Below are the code and all the weights of a small trained network. Each question names an input and a class and asks about switching units off, where a switched-off unit gives its printed mean instead of its output.

import numpy as np


def w(rows, s, z=0):
    codes = np.array(rows[::2]) - 128.0
    scale = np.full(codes.shape[1], s)
    scale[-1] = z or s
    return codes * scale


def f(y):
    return np.maximum(y, 0)


def log_softmax(a):
    a = a - a.max(-1, keepdims=True)
    return a - np.log(np.exp(a).sum(-1, keepdims=True))


def net(x, mask):
    res = np.array(x, float).reshape(1, 8) / 4 @ E
    y = f(res @ A[0][:, :-1].T + A[0][:, -1])
    res = res + np.where(mask, y, B[0][:, -1]) @ B[0][:, :-1]
    return log_softmax(res[-1] @ U[:, :-1].T + U[:, -1])


A, B = {}, {}
E = w([
[151,238,43,167,118,112],'x0',
[183,82,179,254,110,236],'x1',
[70,147,126,92,212,196],'x2',
[107,136,105,48,163,175],'x3',
[221,100,144,83,231,54],'x4',
[222,159,187,35,84,147],'x5',
[192,152,177,146,114,82],'x6',
[114,232,174,179,164,82],'x7',
],0.0074)
A[0] = w([
[80,157,104,120,145,81,193],'N1',
[192,172,105,44,141,121,162],'N2',
[106,124,82,132,145,58,211],'N3',
[179,177,138,179,110,153,192],'N4',
[162,95,68,122,2,98,202],'N5',
[237,147,173,177,97,114,178],'N6',
[167,118,162,58,185,89,167],'N7',
[60,231,92,114,134,75,232],'N8',
[144,150,92,162,193,184,209],'N9',
[109,170,64,161,127,150,235],'N10',
[133,127,87,178,176,152,106],'N11',
[170,78,136,111,82,165,2],'N12',
[50,82,110,107,114,185,160],'N13',
],0.0097,0.0028)
B[0] = w([
[78,189,81,140,191,133,200],'N1',
[247,53,34,197,108,174,211],'N2',
[53,172,174,77,234,138,200],'N3',
[153,101,186,73,71,73,207],'N4',
[148,176,56,197,2,196,213],'N5',
[152,177,178,132,128,30,248],'N6',
[221,23,101,169,124,136,215],'N7',
[122,220,68,190,169,117,254],'N8',
[149,86,101,140,40,143,193],'N9',
[133,97,67,160,28,157,208],'N10',
[176,98,117,171,76,145,174],'N11',
[82,199,65,146,141,119,164],'N12',
[68,146,117,89,189,191,199],'N13',
],0.008,0.0096)
U = w([
[10,79,170,70,141,204,104],'0',
[159,156,255,120,93,24,5],'1',
[154,92,146,106,241,61,113],'2',
[200,40,78,144,52,158,239],'3',
[52,247,70,132,129,148,149],'4',
],0.0084,0.0028)

Each question gives the input, the list of numbers given to net, and the class t.
The units are the neurons (one row each of A and B). Each row of codes is followed by its name. A weight is (code - 128) times the scale printed after its matrix; where a second scale follows, it is the last column's (A, B and U).
mask holds one flag per neuron, in row order. A switched-off neuron (its flag False) gives its mean, the last column of its row in B, instead of its output. The means were averaged over made-up inputs and are rounded, as every weight is.
A unit's drop is (log p(t) with every unit on - log p(t) with that unit switched off) / (log p(t) with every unit on - log p(t) with every unit switched off).
The circuit of an input: a set's keep is (log p(t) with only the set's units on - log p(t) with every unit switched off) / (log p(t) with every unit on - log p(t) with every unit switched off). Starting from the 12 units with the biggest drops (on a tie, the unit counted first), units are removed one at a time, each time the one whose removal leaves the highest keep (on an exact tie, the one counted first), for as long as the keep stays at least 0.8.
units of the circuit, in order: the units of the circuit, biggest drop first
k most important neurons: the k neurons with the biggest drops, biggest first
drop of u: that unit's drop, to one decimal
input [0,5,4,3,1,-3,-5,3], class 3: units of the circuit, in order : N9
input [4,0,0,0,-6,7,2,6], class 1: units of the circuit, in order : N4, N6
input [3,7,-5,-6,8,-8,1,-1], class 1: units of the circuit, in order : N6, N2
input [-4,6,-1,1,-7,-2,2,1], class 0: units of the circuit, in order : N2, N13, N8
input [-6,8,3,7,6,-8,4,8], class 3: 4 most important neurons : N9, N11, N3, N6
input [0,-8,2,-2,6,2,6,6], class 2: units of the circuit, in order : N7, N3
input [-8,-6,7,-2,8,4,8,4], class 3: 2 most important neurons : N7, N2
input [8,0,-4,0,4,-2,6,2], class 1: 4 most important neurons : N6, N4, N13, N12
input [-7,8,7,0,6,-4,8,6], class 1: 2 most important neurons : N2, N6
input [-7,-3,6,7,3,-1,8,3], class 3: 3 most important neurons : N7, N2, N6
input [1,-1,2,0,-2,8,-7,3], class 3: 2 most important neurons : N2, N3
input [3,4,-6,-1,3,-2,1,1], class 1: drop of N1 : 0.0
input [-6,4,2,6,-2,-7,5,-1], class 0: drop of N13 : 0.1
input [4,6,4,-7,-1,3,0,-1], class 1: drop of N5 : 0.1
input [-5,-8,0,8,3,3,7,2], class 3: units of the circuit, in order : N2
input [-5,7,0,5,-1,-4,7,-1], class 1: drop of N7 : 0.2
